Below are the code and all the weights of a small trained network. Each question names an input and a class and asks about switching units off, where a switched-off unit gives its printed mean instead of its output.

import numpy as np


def w(rows, s, z=0):
    codes = np.array(rows[::2]) - 128.0
    scale = np.full(codes.shape[1], s)
    scale[-1] = z or s
    return codes * scale


def f(y):
    return np.maximum(y, 0)


def log_softmax(a):
    a = a - a.max(-1, keepdims=True)
    return a - np.log(np.exp(a).sum(-1, keepdims=True))


def net(x, mask):
    res = np.array(x, float).reshape(1, 6) / 4 @ E
    y = f(res @ A[0][:, :-1].T + A[0][:, -1])
    res = res + np.where(mask, y, B[0][:, -1]) @ B[0][:, :-1]
    return log_softmax(res[-1] @ U[:, :-1].T + U[:, -1])


A, B = {}, {}
E = w([
[128,126,132,132,124,131,130],'x0',
[123,120,44,209,232,215,57],'x1',
[220,238,135,102,212,151,203],'x2',
[2,219,64,179,136,60,187],'x3',
[70,149,90,38,75,242,144],'x4',
[131,240,191,161,72,149,17],'x5',
],0.0065)
A[0] = w([
[97,95,130,126,110,115,100,35],'neuron 1',
[104,130,84,187,173,188,86,19],'neuron 2',
[151,117,164,155,113,57,142,116],'neuron 3',
[164,129,156,185,162,47,122,46],'neuron 4',
[120,99,213,123,57,60,175,51],'neuron 5',
[159,227,159,136,188,162,191,22],'neuron 6',
[157,109,183,150,182,26,92,48],'neuron 7',
[246,47,203,84,124,200,82,46],'neuron 8',
[114,54,66,107,150,103,174,81],'neuron 9',
[82,77,161,153,89,137,65,106],'neuron 10',
[36,128,90,37,47,241,142,92],'neuron 11',
[113,146,176,161,77,153,75,99],'neuron 12',
[149,108,65,153,171,182,67,35],'neuron 13',
[78,175,43,170,156,112,157,80],'neuron 14',
[148,167,151,178,86,148,92,54],'neuron 15',
[118,175,169,150,119,137,87,25],'neuron 16',
[72,55,102,136,67,101,74,50],'neuron 17',
[114,40,54,123,176,84,255,31],'neuron 18',
[82,87,99,137,184,139,54,111],'neuron 19',
[115,189,147,173,66,114,63,71],'neuron 20',
[158,222,185,137,97,130,37,38],'neuron 21',
[174,103,129,82,89,126,127,119],'neuron 22',
[148,128,153,48,85,90,151,44],'neuron 23',
[75,151,170,117,84,86,208,121],'neuron 24',
[176,80,139,236,163,16,90,82],'neuron 25',
[95,105,174,75,61,60,166,53],'neuron 26',
[220,190,140,107,172,139,171,4],'neuron 27',
[160,196,125,101,126,196,183,105],'neuron 28',
[144,152,132,61,55,111,136,169],'neuron 29',
[162,127,188,61,90,54,124,80],'neuron 30',
[157,206,166,104,139,127,89,58],'neuron 31',
[127,115,112,187,160,177,123,27],'neuron 32',
[126,151,159,52,72,95,180,24],'neuron 33',
[114,152,71,35,95,189,112,27],'neuron 34',
[75,240,162,165,105,108,70,86],'neuron 35',
[33,67,136,170,63,151,92,70],'neuron 36',
[19,216,91,159,126,60,179,4],'neuron 37',
[112,123,49,172,203,168,89,2],'neuron 38',
[87,44,120,141,55,84,55,70],'neuron 39',
],0.0084,0.0063)
B[0] = w([
[157,136,102,122,137,110,130,138],'neuron 1',
[179,157,120,174,67,162,142,182],'neuron 2',
[109,140,177,149,184,156,140,180],'neuron 3',
[56,155,154,131,150,150,147,174],'neuron 4',
[157,166,82,178,117,200,117,192],'neuron 5',
[146,173,64,97,132,55,162,190],'neuron 6',
[88,158,182,127,142,132,127,181],'neuron 7',
[39,77,89,152,18,2,26,242],'neuron 8',
[138,102,142,76,121,165,116,193],'neuron 9',
[161,157,88,107,163,84,162,194],'neuron 10',
[35,163,226,161,203,124,125,254],'neuron 11',
[157,79,120,101,145,145,138,181],'neuron 12',
[153,168,129,187,37,174,139,184],'neuron 13',
[147,69,133,146,69,80,76,209],'neuron 14',
[124,94,133,82,91,148,157,158],'neuron 15',
[144,107,138,88,68,148,137,148],'neuron 16',
[166,187,92,73,152,81,188,188],'neuron 17',
[163,59,165,31,79,207,149,233],'neuron 18',
[171,159,110,149,124,144,137,196],'neuron 19',
[142,81,128,67,126,165,152,187],'neuron 20',
[123,64,124,76,113,191,161,195],'neuron 21',
[131,104,124,143,123,127,96,173],'neuron 22',
[134,161,105,152,76,162,116,168],'neuron 23',
[192,115,119,184,119,163,75,206],'neuron 24',
[38,173,207,123,147,163,167,224],'neuron 25',
[154,146,94,160,113,170,132,190],'neuron 26',
[117,192,87,99,124,47,169,181],'neuron 27',
[113,168,118,118,154,60,158,197],'neuron 28',
[146,136,113,170,146,150,110,205],'neuron 29',
[156,159,106,189,109,172,129,190],'neuron 30',
[158,95,104,78,134,132,168,165],'neuron 31',
[135,152,120,152,70,157,151,152],'neuron 32',
[194,153,117,184,107,169,129,174],'neuron 33',
[43,158,214,154,153,140,160,177],'neuron 34',
[164,52,165,80,124,155,117,214],'neuron 35',
[179,191,85,96,176,68,189,204],'neuron 36',
[73,31,71,151,37,36,26,218],'neuron 37',
[187,178,127,177,40,199,128,186],'neuron 38',
[146,189,88,98,172,84,178,203],'neuron 39',
],0.0076,0.0075)
U = w([
[142,95,119,155,164,142,109,249],'0',
[181,148,100,223,87,211,117,96],'1',
[66,41,96,153,67,41,52,89],'2',
[162,186,77,60,166,56,190,95],'3',
[151,20,150,12,125,221,150,97],'4',
[2,156,225,171,179,158,139,106],'5',
],0.0077,0.018)

Each question gives the input, the list of numbers given to net, and the class t.
The units are the neurons (one row each of A and B). Each row of codes is followed by its name. A weight is (code - 128) times the scale printed after its matrix; where a second scale follows, it is the last column's (A, B and U).
mask holds one flag per neuron, in row order. A switched-off neuron (its flag False) gives its mean, the last column of its row in B, instead of its output. The means were averaged over made-up inputs and are rounded, as every weight is.
A unit's drop is (log p(t) with every unit on - log p(t) with that unit switched off) / (log p(t) with every unit on - log p(t) with every unit switched off).
The circuit of an input: a set's keep is (log p(t) with only the set's units on - log p(t) with every unit switched off) / (log p(t) with every unit on - log p(t) with every unit switched off). Starting from the 12 units with the biggest drops (on a tie, the unit counted first), units are removed one at a time, each time the one whose removal leaves the highest keep (on an exact tie, the one counted first), for as long as the keep stays at least 0.8.
units of the circuit, in order: the units of the circuit, biggest drop first
unit that matters most: the unit with the biggest drop
top k neurons: the k neurons with the biggest drops, biggest first
drop when u is switched off: that unit's drop, to one decimal
input [7,4,-2,5,-8,-4], class 5: units of the circuit, in order -> (neuron 25)
input [-4,-7,1,-5,-5,2], class 1: units of the circuit, in order -> (neuron 30; neuron 5)
input [-1,8,4,7,-6,-3], class 1: top 3 neurons -> (neuron 38; neuron 8; neuron 2)
input [7,-8,3,-8,8,7], class 1: top 2 neurons -> (neuron 33; neuron 30)
input [0,-4,0,-8,-6,-5], class 2: top 2 neurons -> (neuron 8; neuron 11)
input [6,4,-7,6,7,-6], class 3: top 3 neurons -> (neuron 36; neuron 17; neuron 39)
input [-1,8,0,-6,2,-2], class 1: units of the circuit, in order -> (neuron 13; neuron 38)
input [3,7,2,0,-3,-5], class 1: top 2 neurons -> (neuron 38; neuron 13)
input [-2,5,-8,7,4,3], class 3: units of the circuit, in order -> (neuron 36; neuron 17)
input [4,2,-7,4,2,8], class 4: units of the circuit, in order -> (neuron 35; neuron 20)
input [1,4,5,8,4,-2], class 2: top 2 neurons -> (neuron 37; neuron 14)
input [-2,-6,0,0,8,2], class 5: top 2 neurons -> (neuron 11; neuron 34)
input [5,3,8,3,7,4], class 3: top 2 neurons -> (neuron 6; neuron 28)
input [4,-4,-2,8,-1,2], class 2: units of the circuit, in order -> (neuron 37)
input [-2,4,-1,6,7,-4], class 5: top 2 neurons -> (neuron 11; neuron 8)
input [1,6,-1,3,-5,-8], class 4: top 2 neurons -> (neuron 18; neuron 9)
input [1,-8,-8,-6,5,5], class 1: top 3 neurons -> (neuron 5; neuron 30; neuron 26)
input [-2,4,5,6,2,-5], class 2: units of the circuit, in order -> (neuron 37; neuron 14)
input [6,2,4,-8,-5,7], class 2: top 2 neurons -> (neuron 8; neuron 18)
input [-7,7,-4,-3,0,8], class 4: unit that matters most -> neuron 21
input [4,7,3,5,-8,-7], class 5: top 3 neurons -> (neuron 25; neuron 4; neuron 7)
input [-4,-5,-6,-3,-6,-2], class 3: top 2 neurons -> (neuron 39; neuron 17)
input [0,-3,0,-7,8,-1], class 5: top 3 neurons -> (neuron 11; neuron 34; neuron 37)
input [0,-4,2,-7,5,-7], class 2: drop when neuron 8 is switched off -> 1.0
input [-3,-1,5,-2,-7,0], class 5: drop when neuron 25 is switched off -> 0.2
input [-2,-8,5,-2,-6,-2], class 1: drop when neuron 5 is switched off -> 0.1
input [-2,5,-3,-6,1,2], class 2: drop when neuron 27 is switched off -> 0.0
input [6,-5,0,-6,6,-6], class 0: unit that matters most -> neuron 37
